Below are the code and all the weights of a small trained network. Each question names an input and a target symbol and asks about switching units off, where a switched-off unit gives its printed mean instead of its output.

import numpy as np


def w(rows, s, z=0):
    codes = np.array(rows[::2]) - 128.0
    scale = np.full(codes.shape[1], s)
    scale[-1] = z or s
    return codes * scale


def norm(h):
    return h / np.sqrt((h * h).mean(-1, keepdims=True) + 1e-5)


def f(y):
    return y / 2 * (1 + np.tanh(0.7978845608 * (y + 0.044715 * y**3)))


def softmax(a):
    e = np.exp(a - a.max(-1, keepdims=True))
    return e / e.sum(-1, keepdims=True)


def log_softmax(a):
    a = a - a.max(-1, keepdims=True)
    return a - np.log(np.exp(a).sum(-1, keepdims=True))


def net(x, mask):
    ids = ['αδεζηξ'.index(c) for c in x.split()]
    T = len(ids)
    res = E[ids] + P[:T]
    u = 0
    for l in range(3):
        q, k, v = (norm(res) @ M[l].T for M in (Q, K, V))
        z = softmax(np.where(np.tri(T) > 0, q @ k.T / 2**0.5, -1e9)) @ v
        res = res + np.where(mask[u], z, O[l][:, -1]) @ O[l][:, :-1]
        u += 1
        y = f(norm(res) @ A[l][:, :-1].T + A[l][:, -1])
        res = res + np.where(mask[u : u + 8], y, B[l][:, -1]) @ B[l][:, :-1]
        u += 8
    return log_softmax(norm(res)[-1] @ U[:, :-1].T + U[:, -1])


Q, K, V, O, A, B = {}, {}, {}, {}, {}, {}
E = w([
[251,150,137,185],'α',
[149,113,189,194],'δ',
[158,187,102,111],'ε',
[116,228,40,141],'ζ',
[205,52,135,154],'η',
[116,148,205,190],'ξ',
],0.02)
P = w([
[148,102,105,151],'0',
[77,150,52,76],'1',
[187,49,88,122],'2',
[188,175,9,216],'3',
[76,71,143,125],'4',
[106,201,89,64],'5',
],0.011)
Q[0] = w([
[213,102,173,145],'L0H0',
[84,110,136,11],'L0H0',
],0.012)
K[0] = w([
[42,183,3,211],'L0H0',
[11,214,138,43],'L0H0',
],0.0038)
V[0] = w([
[63,154,110,204],'L0H0',
[175,167,255,100],'L0H0',
],0.0053)
O[0] = w([
[51,87,137,158,159],'L0H0',
[188,253,249,51,2],'L0H0',
],0.0051,0.0011)
A[0] = w([
[131,184,106,67,75],'L0N0',
[79,31,129,119,53],'L0N1',
[219,54,182,158,171],'L0N2',
[165,202,122,137,163],'L0N3',
[80,240,45,84,2],'L0N4',
[49,43,214,142,142],'L0N5',
[254,111,55,196,229],'L0N6',
[75,151,121,179,82],'L0N7',
],0.0092,0.0027)
B[0] = w([
[144,207,109,130,142],'L0N0',
[180,253,120,125,126],'L0N1',
[212,133,108,96,185],'L0N2',
[62,138,209,146,170],'L0N3',
[171,68,85,97,193],'L0N4',
[114,128,120,14,142],'L0N5',
[78,115,179,41,250],'L0N6',
[67,137,232,160,136],'L0N7',
],0.0076,0.012)
Q[1] = w([
[98,74,76,224],'L1H0',
[218,2,194,217],'L1H0',
],0.0079)
K[1] = w([
[253,144,252,236],'L1H0',
[197,110,247,96],'L1H0',
],0.0063)
V[1] = w([
[48,156,104,2],'L1H0',
[60,36,17,144],'L1H0',
],0.0026)
O[1] = w([
[207,43,116,245,248],'L1H0',
[179,120,174,179,165],'L1H0',
],0.011,0.0017)
A[1] = w([
[178,102,92,71,252],'L1N0',
[138,168,173,190,144],'L1N1',
[161,196,104,130,57],'L1N2',
[134,119,163,55,104],'L1N3',
[128,140,134,70,72],'L1N4',
[6,126,102,210,137],'L1N5',
[173,159,84,157,144],'L1N6',
[158,134,151,136,117],'L1N7',
],0.016,0.0022)
B[1] = w([
[87,92,250,162,246],'L1N0',
[184,97,172,190,145],'L1N1',
[100,247,66,161,167],'L1N2',
[17,231,5,208,186],'L1N3',
[15,126,104,41,150],'L1N4',
[139,42,246,111,170],'L1N5',
[130,167,203,2,187],'L1N6',
[119,145,153,56,145],'L1N7',
],0.0057,0.011)
Q[2] = w([
[78,180,254,142],'L2H0',
[140,17,152,212],'L2H0',
],0.0056)
K[2] = w([
[139,71,226,42],'L2H0',
[143,1,49,205],'L2H0',
],0.0047)
V[2] = w([
[253,129,88,209],'L2H0',
[251,113,152,27],'L2H0',
],0.0036)
O[2] = w([
[2,158,188,162,2],'L2H0',
[83,32,220,35,169],'L2H0',
],0.0095,0.0033)
A[2] = w([
[97,56,167,156,129],'L2N0',
[186,109,121,159,71],'L2N1',
[254,108,127,124,7],'L2N2',
[176,153,39,125,166],'L2N3',
[145,145,143,77,161],'L2N4',
[243,131,210,149,67],'L2N5',
[123,83,157,157,185],'L2N6',
[167,52,148,101,23],'L2N7',
],0.011,0.0021)
B[2] = w([
[127,78,175,75,200],'L2N0',
[60,185,87,112,125],'L2N1',
[74,149,106,201,180],'L2N2',
[225,42,85,202,179],'L2N3',
[186,198,229,119,208],'L2N4',
[102,164,26,214,253],'L2N5',
[125,97,2,95,175],'L2N6',
[44,116,87,76,229],'L2N7',
],0.0078,0.0056)
U = w([
[165,70,210,114,180],'α',
[215,112,51,115,239],'δ',
[84,204,116,143,165],'ε',
[60,123,3,180,3],'ζ',
[115,61,74,73,193],'η',
[197,150,206,42,33],'ξ',
],0.012,0.0026)

Each question gives the input, a string of symbols that net reads in full, and the target symbol t.
The units are the heads (2 rows each of Q, K, V and O) and the neurons (one row each of A and B). Each row of codes is followed by its name. A weight is (code - 128) times the scale printed after its matrix; where a second scale follows, it is the last column's (O, A, B and U).
mask holds one flag per unit, layer by layer, with each layer's heads first. A switched-off unit (its flag False) gives its mean, the last column of its rows in O or B, instead of its output. The means were averaged over made-up inputs and are rounded, as every weight is.
A unit's drop is (log p(t) with every unit on - log p(t) with that unit switched off) / (log p(t) with every unit on - log p(t) with every unit switched off).
The circuit of an input: a set's keep is (log p(t) with only the set's units on - log p(t) with every unit switched off) / (log p(t) with every unit on - log p(t) with every unit switched off). Starting from the 12 units with the biggest drops (on a tie, the unit counted first), units are removed one at a time, each time the one whose removal leaves the highest keep (on an exact tie, the one counted first), for as long as the keep stays at least 0.8.
circuit, biggest first: the units of the circuit, biggest drop first
unit that matters most: the unit with the biggest drop
k most important neurons: the k neurons with the biggest drops, biggest first
top k neurons in layer l: the k neurons of layer l with the biggest drops, biggest first
input ζ ε ζ, target η: 3 most important neurons : (L1N3; L0N2; L2N7)
input α ζ ζ δ ξ, target η: top 2 neurons in layer 1 : (L1N0; L1N2)
input ζ ζ ε α ξ, target ζ: 2 most important neurons : (L0N6; L0N5)
input ξ δ ζ ξ ζ, target η: 4 most important neurons : (L0N2; L1N3; L1N5; L0N1)
input α ε ζ ζ ζ ζ, target δ: circuit, biggest first : (L2N3; L0N6; L0N4)
input ζ η ξ, target η: 2 most important neurons : (L0N5; L1N6)
input ζ α ε η α, target ζ: circuit, biggest first : (L0N6; L2N5; L1N3)
input η ε α η ζ, target ξ: unit that matters most : L1N6
input α ζ α, target ξ: circuit, biggest first : (L1H0; L0N4)
input α α α ζ, target δ: circuit, biggest first : (L2N3; L1N3)
input ξ ζ ξ, target ε: top 2 neurons in layer 0 : (L0N4; L0N6)
input δ ξ ξ ζ ε, target ε: top 4 neurons in layer 2 : (L2N5; L2N0; L2N3; L2N2)
input ξ ξ ζ ε δ, target η: 2 most important neurons : (L0N5; L0N0)
input α ζ α α, target ε: 2 most important neurons : (L2N5; L0N4)
input ξ ζ ζ, target ε: 3 most important neurons : (L1N0; L1N3; L1N4)
input ζ η α δ, target ζ: most important neuron : (L1N1)
input δ η ε ξ ε, target ζ: top 2 neurons in layer 0 : (L0N4; L0N2)
input ξ ξ α δ α, target ξ: top 3 neurons in layer 0 : (L0N6; L0N2; L0N4)
input α ε ζ, target ξ: 4 most important neurons : (L1N6; L0N0; L2N4; L1N5)
input δ ε ξ ζ ε, target ε: top 3 neurons in layer 1 : (L1N6; L1N2; L1N3)
input ζ α α, target η: unit that matters most : L0N6
input ε ζ α, target ζ: 3 most important neurons : (L2N5; L2N2; L0N6)
input α δ ξ, target ξ: 2 most important neurons : (L0N2; L2N5)
input ε ζ ε ξ η, target ζ: top 4 neurons in layer 0 : (L0N6; L0N1; L0N2; L0N4)
input α ξ ξ ε η δ, target ζ: 2 most important neurons : (L0N6; L2N5)
input ζ ξ δ, target η: top 2 neurons in layer 1 : (L1N6; L1N2)
